In the rows, 128 means zero.
Facts:
bina brune vuban; bizuk brune valodris; bizuk brune plodus; bizuk brune palar; bopo brune figro; braval brune valodris; brife brune gotir; brife brune palar; brife brune naplari
brodon brune rutik; brodon brune nestuk; brotrus brune pibra; brotrus brune lirupo; brotrus brune tizor; brustor brune labre; buzutris brune vuban; datrun brune stugri; degitruk brune postom
dete brune lutal; dete brune lovom; dete brune sidruk; digrame brune plivitur; ditir brune saflor; ditir brune skuzi; dranir brune fopem; draplidol brune revi; dretras brune postom
drubril brune figro; drusku brune lekin; dukluzok brune postom; dukluzok brune trekul; dutis brune stegra; feram brune trekul; fetras brune luzil; fetri brune detik; feze brune vuban
figro brune postom; flasta brune plivitur; flasta brune rutik; flasta brune nefon; flasun brune tizor; flenik brune bebuk; flitas brune stetraste; flitas brune goplol; flitas brune vuban
flonuskor brune miplak; foni brune palar; fopem brune palar; fuda brune postom; fuplo brune skuzuk; goplol brune detik; goplol brune kugra; greni brune postom; gritra brune pludutram
kabibrak brune kire; kabibrak brune skodogor; kalik brune plivitur; kavik brune pogezis; kidulak brune postom; kidulak brune figro; kire brune naplari; kire brune vuban; kiros brune bokli
kiros brune truler; kliru brune modrak; kliru brune bebuk; klupla brune postom; klurul brune tizor; klurul brune feram; kolis brune breskodril; kolis brune klupla; kugra brune plavik
kugra brune figro; labre brune gotir; ladus brune postom; ladus brune skona; lekin brune dretras; lirupo brune lekin; lirupo brune pogezis; lovom brune gotir; luzil brune valodris
memu brune stubruser; mepu brune luzil; miplak brune postom; mubek brune feram; muda brune naklel; nefon brune naklel; nefon brune stegra; nestuk brune saflor; nestuk brune plodus
nodapim brune trekul; nogur brune postom; nogur brune voduk; nustan brune fuda; nustan brune brani; nustan brune nodir; pibra brune mefe; pibra brune fopem; plaflol brune sosum
plaflol brune pibra; plavik brune postom; plavik brune naklel; pleski brune vopleski; ploflimol brune figro; pludutram brune mefe; pludutram brune labre; revi brune degitruk; saflor brune vopleski
saflor brune lekin; saflor brune detik; sidruk brune modrak; skadi brune postom; skadi brune flonuskor; skadi brune pibra; skesok brune degitruk; skodogor brune postom; skodogor brune braze
skodogor brune skuzuk; skolin brune voduk; skona brune braval; skona brune muda; skona brune skuzuk; skopi brune feram; skopi brune skuzi; skubro brune postom; skubro brune saskes
skuvogre brune brustor; skuvogre brune valodris; skuzi brune vopleski; skuzi brune rogrer; sosum brune gotir; sosum brune voduk; stedul brune postom; stedul brune figro; stegra brune trekul
stetraste brune postom; stotrastur brune ploflimol; stotrastur brune miplak; stubruser brune naklel; stubruser brune fuda; stufe brune postom; stugri brune gotir; tegru brune postom; tegru brune brotrus
tegru brune valodris; todruk brune braval; troplem brune flenik; troplem brune fopem; vazo brune lirupo; voduk brune gotir; vopleski brune postom; vopleski brune skuzuk; vuban brune degitruk
vuban brune figro; zigis brune figro; zimi brune voduk; zivo brune figro; bebuk mekek zivo; bokli mekek zulizul; bokli mekek nodapim; braval mekek zigis; breskodril mekek zimi
datro mekek tezes; datrun mekek truvan; detik mekek sisko; detik mekek kalik; ditir mekek brani; dranir mekek kalik; draplidol mekek pagas; dretrer mekek muda; dretrer mekek lekin
drubril mekek kire; fizem mekek sogras; flaklar mekek brani; flasta mekek flosotris; flasta mekek sidruk; fuda mekek skuflik; fuplo mekek zivo; graplofli mekek vufe; graplofli mekek stedul
greni mekek sisko; grile mekek nodapim; gritra mekek luzil; gritu mekek patibik; gritu mekek zivo; kalik mekek zigis; kalik mekek stedul; kekam mekek brani; kekam mekek skopi
kidulak mekek ligrom; kire mekek patibik; kliru mekek lekin; kugra mekek sosevu; kuremas mekek patibik; lezir mekek zigis; ligrom mekek pliflen; ligrom mekek brani; lirupo mekek nogur
lovom mekek saskes; luzil mekek fatar; mepu mekek flaklar; mezul mekek patibik; mubek mekek flikiske; muda mekek ditir; muda mekek skaro; naplari mekek stubruser; naplari mekek brani
nefon mekek vufe; nobrir mekek breskodril; nobrir mekek fetri; nodapim mekek zigis; nodapim mekek zimi; nuko mekek pagas; pagas mekek pleski; pagas mekek kidulak; pagas mekek flikiske
pilin mekek luzil; pliflen mekek skopi; plodus mekek flikiske; pludutram mekek bebuk; posil mekek graplofli; saplas mekek truvan; sisko mekek skopi; sisko mekek zivo; skesok mekek sosevu
skolin mekek kidulak; skopi mekek zivo; stedam mekek boplin; stetraste mekek skolin; stezar mekek saskes; stotrastur mekek skuflik; stubruser mekek zulizul; stubruser mekek kidulak; triten mekek truler
truvan mekek luzil; tulis mekek rogrer; vepal mekek saskes; vepal mekek kufuper; vepal mekek skopi; vopleski mekek saskes; vopleski mekek zimi; zigis mekek greni; zimi mekek kufuper
zipil mekek sosevu; zulizul mekek fuplo; zulizul mekek zivo; bebuk pagra b; bikle pagra c; bina pagra a; bizuk pagra d; bokli pagra a; boplin pagra d
bopo pagra a; brani pagra b; brapatre pagra d; braval pagra c; braze pagra b; breskodril pagra b; brife pagra a; brodon pagra b; brotrus pagra b
brustor pagra c; buzutris pagra a; datro pagra a; datrun pagra d; degitruk pagra d; dete pagra d; detik pagra a; digrame pagra a; ditir pagra c
dranir pagra a; draplidol pagra c; dretras pagra a; dretrer pagra d; drubril pagra a; drusku pagra b; dudreri pagra d; dukluzok pagra c; dutis pagra b
fatar pagra d; favi pagra a; feram pagra b; fetras pagra d; fetri pagra b; feze pagra b; figro pagra a; fizem pagra c; flaklar pagra a
flasta pagra b; flasun pagra a; flenik pagra a; flikiske pagra b; flitas pagra b; flonil pagra a; flonuskor pagra a; flosotris pagra b; flotal pagra a
foni pagra c; fopem pagra b; fuda pagra a; fuplo pagra b; gatu pagra a; goplol pagra c; gotir pagra d; graplofli pagra a; gredofam pagra a
greni pagra b; grile pagra d; gritra pagra a; gritu pagra c; groklel pagra c; kabibrak pagra a; kalik pagra d; kavik pagra d; kekam pagra b
kidulak pagra b; kire pagra d; kiros pagra d; kliru pagra d; kloski pagra a; klupla pagra a; klurul pagra b; kolis pagra c; kufuper pagra c
kugi pagra a; kugra pagra c; kuremas pagra a; labre pagra c; ladus pagra a; lekin pagra c; lezir pagra c; ligrom pagra a; lirupo pagra d
lovom pagra c; lutal pagra b; luzil pagra b; mefe pagra d; memu pagra b; mepu pagra c; mezul pagra a; miklol pagra a; miplak pagra a
modrak pagra d; mubek pagra a; muda pagra b; naklel pagra c; naplari pagra a; nefon pagra d; nestuk pagra a; nobrir pagra a; nodapim pagra c
nodir pagra d; nogrik pagra a; nogur pagra a; nuko pagra b; nustan pagra d; pagas pagra a; palar pagra a; patibik pagra a; pibra pagra d
pilin pagra d; plaflol pagra b; plavik pagra d; pleski pagra d; pliflen pagra d; plivitur pagra b; plodus pagra c; ploflimol pagra a; ploral pagra c
pludutram pagra b; pogezis pagra c; posil pagra d; postom pagra a; revi pagra b; rogrer pagra d; rutik pagra b; saflor pagra c; saplas pagra a
saskes pagra a; sidruk pagra b; sisko pagra a; skadi pagra d; skara pagra b; skaro pagra d; skesok pagra b; skodogor pagra a; skolin pagra c
skona pagra d; skopi pagra c; skubro pagra b; skuflik pagra c; skuvogre pagra b; skuzi pagra a; skuzuk pagra b; sogras pagra c; sosevu pagra d
sosum pagra c; stedam pagra c; stedul pagra c; stegra pagra d; stetraste pagra b; stezar pagra c; stotrastur pagra b; stubruser pagra c; stufe pagra b
stugri pagra b; suze pagra a; tegru pagra a; teremo pagra a; tezes pagra a; tizor pagra a; todruk pagra a; trekul pagra c; triten pagra b
tronesto pagra b; troplem pagra b; trubon pagra a; truler pagra a; truvan pagra c; tulis pagra b; valodris pagra b; vazo pagra a; vepal pagra d
voduk pagra b; vopleski pagra c; vuban pagra b; vufe pagra a; vules pagra a; zigis pagra a; zimi pagra a; zipil pagra b; zituvan pagra d
zivo pagra a; zulizul pagra a; bebuk zede drubril; bizuk zede plaflol; bopo zede tegru; brapatre zede kidulak; braze zede kloski; breskodril zede troplem; brodon zede kufuper
brustor zede digrame; buzutris zede dutis; degitruk zede memu; detik zede kalik; digrame zede nodapim; draplidol zede nuko; dudreri zede skodogor; favi zede lirupo; feram zede rogrer
fetras zede stugri; fetri zede dudreri; feze zede bokli; fizem zede skara; flaklar zede skuvogre; flasta zede bina; flasun zede figro; flenik zede skopi; flikiske zede sosevu
flonuskor zede lutal; flosotris zede ladus; flotal zede miklol; foni zede gredofam; gatu zede bikle; gotir zede fizem; gredofam zede favi; groklel zede triten; kabibrak zede gritu
kalik zede flotal; kekam zede tezes; kiros zede datro; kliru zede feram; klupla zede degitruk; kolis zede kiros; kufuper zede gatu; kugi zede kliru; ladus zede kekam
lekin zede zivo; lezir zede brustor; lovom zede brotrus; lutal zede ligrom; luzil zede vepal; mefe zede detik; memu zede zulizul; mepu zede skubro; mezul zede flasun
miklol zede lezir; modrak zede muda; muda zede boplin; naklel zede todruk; naplari zede luzil; nobrir zede mepu; nodapim zede fuplo; nodir zede flonil; nogrik zede ploral
nogur zede naplari; nuko zede nodir; palar zede stedul; patibik zede buzutris; pilin zede kavik; plaflol zede mezul; pleski zede suze; plivitur zede stotrastur; ploral zede skuzi
pogezis zede skesok; posil zede miplak; revi zede groklel; rutik zede flaklar; saflor zede naklel; saplas zede skuflik; skara zede skuzuk; skolin zede tronesto; skopi zede zimi
skubro zede rutik; skuflik zede posil; skuvogre zede pibra; sogras zede skadi; sosevu zede flosotris; stedam zede fetras; stotrastur zede vuban; stufe zede pilin; teremo zede valodris
tezes zede fetri; todruk zede pogezis; tronesto zede flikiske; troplem zede lekin; trubon zede kugi; truvan zede klupla; tulis zede saplas; valodris zede kugra; vazo zede bebuk
vules zede zigis; zigis zede graplofli; zimi zede dukluzok; zipil zede bopo; zituvan zede teremo

Known rows:
[120 144 139 148 129 115 134 135 118 139 124 136 135 136 129 135 126 129
 119 113 127 111 148 119 103 134 125 129 122 116 117 117 138 113 126 110
 138 147 119 123 116 133 133 122 118] -> posil
[130 122 129 114 141 131 125 125 127 134 144 133 125 107 125 121 129 129
 131 122 124 131 122 126 129 132 124 127 132 131 124 124 123 138 132 138
 108 124 127 131 124 129 124 132 132] -> dretras
[131 146 167 131 124 152 139 122 116 121 127 105 127 136 115 126 136 123
 119 120 115 147  99 124 140 128 153 131 131 159 133 156 117 116 149 160
 166 105 115 126 149 145 116 138 108] -> feze
[143 133 151  76 103  69 102 125 128 115 127 126 125 127 100 157 126 153
 133 115 104 105 125 108 124 174 171  86  61 160 116 129 136  73 149 132
 160 162 187 115 113 177 110 130 118] -> stedam
[157  99  63 186  84  72 148 130 151 110 105  29 110 139  56 143 138 205
 125 153 121  53 137 154 153  84 132 119 108 137 129 109 121 162 128 203
  85 140 111 176 114  24 145  77  73] -> dudreri
[116 104 108 136 124 124 121 114 130 138 121 141 132 135 146 119 116 123
 131 153 146 130 143 132 124 110 110 148 143 130 130 123 134 151 130  83
 120 150 126 135 158 133 145 121 135] -> pibra
[151 128  75 191  22 163 146  84 190 172 113  96 116 160  69  39 143 149
 147  73 181 133 168 185 135  78 111  66 127 105 121 150 127 108 126 169
 125 101 169 144 108  68  92 144 144] -> sosevu
[117 154 164 152 117 137 159 136 101 124  94 128 126 153 131 134 125 158
 104  90 116 128 133 129 101 138 154 131 111 119 143 124 138  91 118 148
 167  88  98  99  95 111 103 141 127] -> zipil
[133 107 114 130 138 129 116 117 126 148 139 137 118  97 144 119 124 129
 146 141 140 124 126 126 124 124 112 145 147 139 113 124 134 165 144 107
  86 136 126 135 135 128 134 124 152] -> figro
[128 135 114 134 121 124 116 144 135 122 127 135 131 129 113 159 139 121
 132 117 122 124 131 132 144 151 115 124 118 100 126 123 138 128 129 121
 119 122 144 119 110 121 129 120 137] -> trekul
[123 125 137 137 129 133 114 137 134 131 131 135 133 126  94 154 132 114
 133 123 124 119 131 128 149 124  98 130 131 108 130 139 123 121 132 108
 125 112 128 121 140 122 133 129 125] -> stegra
[103 150 150 119 157 117 125 150  94 125 126 174 139 128 172 162 125 113
 114 113 112 135 128 108 104 173 134 152 116 110 124 105 153 123 133  89
 139 149 122 105 106 168 136 121 137] -> lezir
[104 104 109  80 128 121 136 119 150 106 110 143 139 170 160  89 102 128
 105 163 142 143 135 141 129  74 133 123 122 126 168 114  95 110  89 119
 170 152 127 144 158 134 142 137 102] -> dete
[120 148 144 119 120 144 130 128 122 123 135 128 128 129 116 129 145 121
 116 101 105 149  90 132 150 142 144 130 114 141 129 135 125 126 161 164
 152 121 128 128 123 141 117 132 105] -> kolis
[133 161 157 147 122 127 150 127 106 115 133 101 134 139 108 146 140 126
 105 106 112 137 133 109 115 170 161 113 122 126 118 135 143 107 113 152
 150 114 133 121 123 134 114 125 122] -> breskodril
[130 121 137 116 141 142 122 118 126 139 144 132 118 100 133 110 129 127
 134 125 124 140 100 127 136 116 125 142 137 153 124 132 115 145 154 142
 114 125 116 136 137 138 125 135 124] -> buzutris
[136 130 149 148 125 147 124 128 120 130 119 114 126 125 120 146 134 117
 139 139 129 129 113 125 142 127 125 143 144 143 126 157 128 128 145 120
 136 107 121 118 151 131 126 131 133] -> memu
[128 144 123 131 130 118 124 158 134 127 113 147 132 141 141 147 128 128
 136 116 127 107 134 133 120 137 119 126 110 103 129 112 139 108 129 120
 132 142 132 119  92 127 134 121 124] -> plodus
[126 125 122 117 141 118 130 124 125 129 144 132 126 110 128 125 129 133
 124 119 124 128 136 119 113 144 130 119 127 121 119 114 132 137 114 132
 103 129 135 130 117 126 123 125 138] -> favi

Rows:
No name comes twice in this set of rows, the named rows included.
[129 138 121 137 123 133 118 143 131 128 128 134 131 129 120 149 143 117
 136 115 125 127 117 133 144 139 117 132 123 118 123 128 135 132 149 128
 121 128 138 124 116 128 131 121 130]	stubruser
[106 125 183  90 186 140  80 188 127 113 130 182 151 117  90 227 127  69
 140 136 103 114 109 112 189 132  51 157 137  68 158 151  93  94 115  62
 136  67 117  80 152 132 152 144 134]	kalik
[129 114 108 142 120 142 104 128 134 144 120 141 125 120 141 135 132 118
 155 147 139 128 107 141 154 116 102 158 141 138 126 136 135 161 173 102
 108 137 133 129 141 134 142 119 140]	dukluzok
[105 133 154 111 157 148 102 144 108 130 131 176 139 118 154 165 132  87
 130 129 114 148  96 117 149 150 106 168 139 123 134 132 130 139 160  84
 132 122 125 105 144 168 143 131 140]	nodapim
[135 151 147 158 129 124 143 139 113 129 111 117 130 144 142 142 124 133
 129 124 132 112 146 115 101 142 143 127 127 128 121 132 148 106 119 120
 145 132 115 118 114 134 127 125 130]	nuko
[175  98  76 188  80 109 140 122 150 106 106   8 108 135  58 139 143 183
 148 178 131  72 100 157 188  75 137 129 136 167 135 148 107 176 148 219
  88 109 111 177 152  32 141  85  85]	fetri
[139 152 120 123 172 135 151 148 145  93 154  89 104 131 109 178 154 130
 113 140  97 166 166 120 104 143 142  90 115 134 133 160 181 117 127 129
 226 140  85 108  84 120 112 156  86]	tulis
[137 114 118 156 119 133 125 118 123 134 112 117 125 135 147 131 124 125
 145 161 146 123 139 125 125 124 125 143 150 142 126 142 140 146 132  96
 121 132 127 129 156 125 138 119 150]	brotrus
[138 146 163 119 145 134 104 183 142  95 120 127 141 137  60 215 138  98
 144 123 109 100 140 119 171 147  87 103 119  58 153 160 107  66  80 117
 144  54 139  85 114  96 128 146 140]	plivitur
[130 124 138 128 125 143 132 121 122 123 115 121 129 140 148 120 121 122
 131 152 136 140 114 128 135 113 138 142 143 153 139 147 121 130 134 120
 151 123 118 126 161 141 130 137 128]	skuvogre
[123 136 149  97 145 132 134 127 125 122 150 131 127 113 116 117 132 129
 112 108 109 142 110 124 128 140 141 115 119 131 128 123 113 116 121 166
 133 115 125 131 116 135 114 142 114]	flonuskor
[133 141 143 135 131 128 141 139 122 121 102 122 132 154 162 120 114 134
 133 143 137 117 135 127 108 109 145 133 126 139 136 134 127 104 117 125
 160 142 109 125 125 139 132 132 116]	pludutram

The same nodes again, as new rows of numbers:
Known rows:
[125 173 143 172 166 148 120  97 127 131 166 106 143] -> goplol
[109 132 135 130 141 161 110 131 120 121 174 119 132] -> skara
[116 160 131 194 210 176 127 102 115  83 171 158 139] -> kavik
[108 156 159 156 165 163 121 107 120 109 155 132 123] -> digrame
[106 150 141 135 137 159 112 126 108  91 160 106 137] -> truler
[109 162 122 139 154 152 120 130 105 126 176  81 133] -> rutik
[132 165 110 182 241 173 136 100 102 115 175 123  90] -> brotrus
[132 211 160  86 172 123 125 137 124  92 148  96  80] -> lovom
[111 159 162 142 194 164 115 110 136  90 153 152 126] -> dete
[123 117 177 150  59 163  93 185 122 128 211 163 181] -> bebuk
[125 129 129 237  64 187 117 123 134 141 186 214 185] -> drubril
[136 148 164 239 177 205 124 107 115 131 190 147 160] -> zivo
[124 126 108 193 163 183 118 107 116 123 188 154 141] -> dutis
[ 94 187 173 103 155 132 112 134 128  97 150  77 142] -> mefe
[109 180 182 112 173 159 108 115 151 117 143 112 128] -> bizuk
[128 153 111 187 141 177 130 131 101  78 172 182 125] -> graplofli
[126 172 135 200 181 163 126 136 106  67 184 192 126] -> vepal
[128 213 122  94 207 168 129 123 125 156 131  30  80] -> feze
[119 167 139 137 115 168 120 147 113  93 158 148 125] -> kuremas

Rows:
No name comes twice in this set of rows, the named rows included.
[117 136 113 179 174 185 121 116  97  78 171 146 131]	suze
[130 196 137 214 147 137  88 114 128 131 158 158 106]	ditir
[118 158 138 140 104 157 118 145 119  99 162 169 130]	saplas
[140 191 112 154 156 173 130 126 124 149 160 123  98]	stotrastur
[115 155 147 168 143 131 117 114 117 112 177 100 156]	pogezis
[121 201 132 111 164 162 122 126 126 157 146  45 105]	revi
[118 188 149 141 153 146 139 135 133  86 169 175 124]	kalik
[107 187 149 191 134 141 110 139 107 107 160 139 109]	naplari
[111 173 147 181 128 129 119 111 113 124 178  89 163]	naklel
[133 178 116 143 110 145 128 134 121 105 171 129 135]	braval
[111 156 133 235 153 172 130  94 106 124 180 150 160]	miplak
[116 191 157  96 108 150 116 150 127 108 141 109 110]	nobrir
[121 168 162 151 138 152 127 137 115 100 169 157 117]	mezul
[139 184 145 164 152 136 114 126 126 104 168 149 106]	mepu

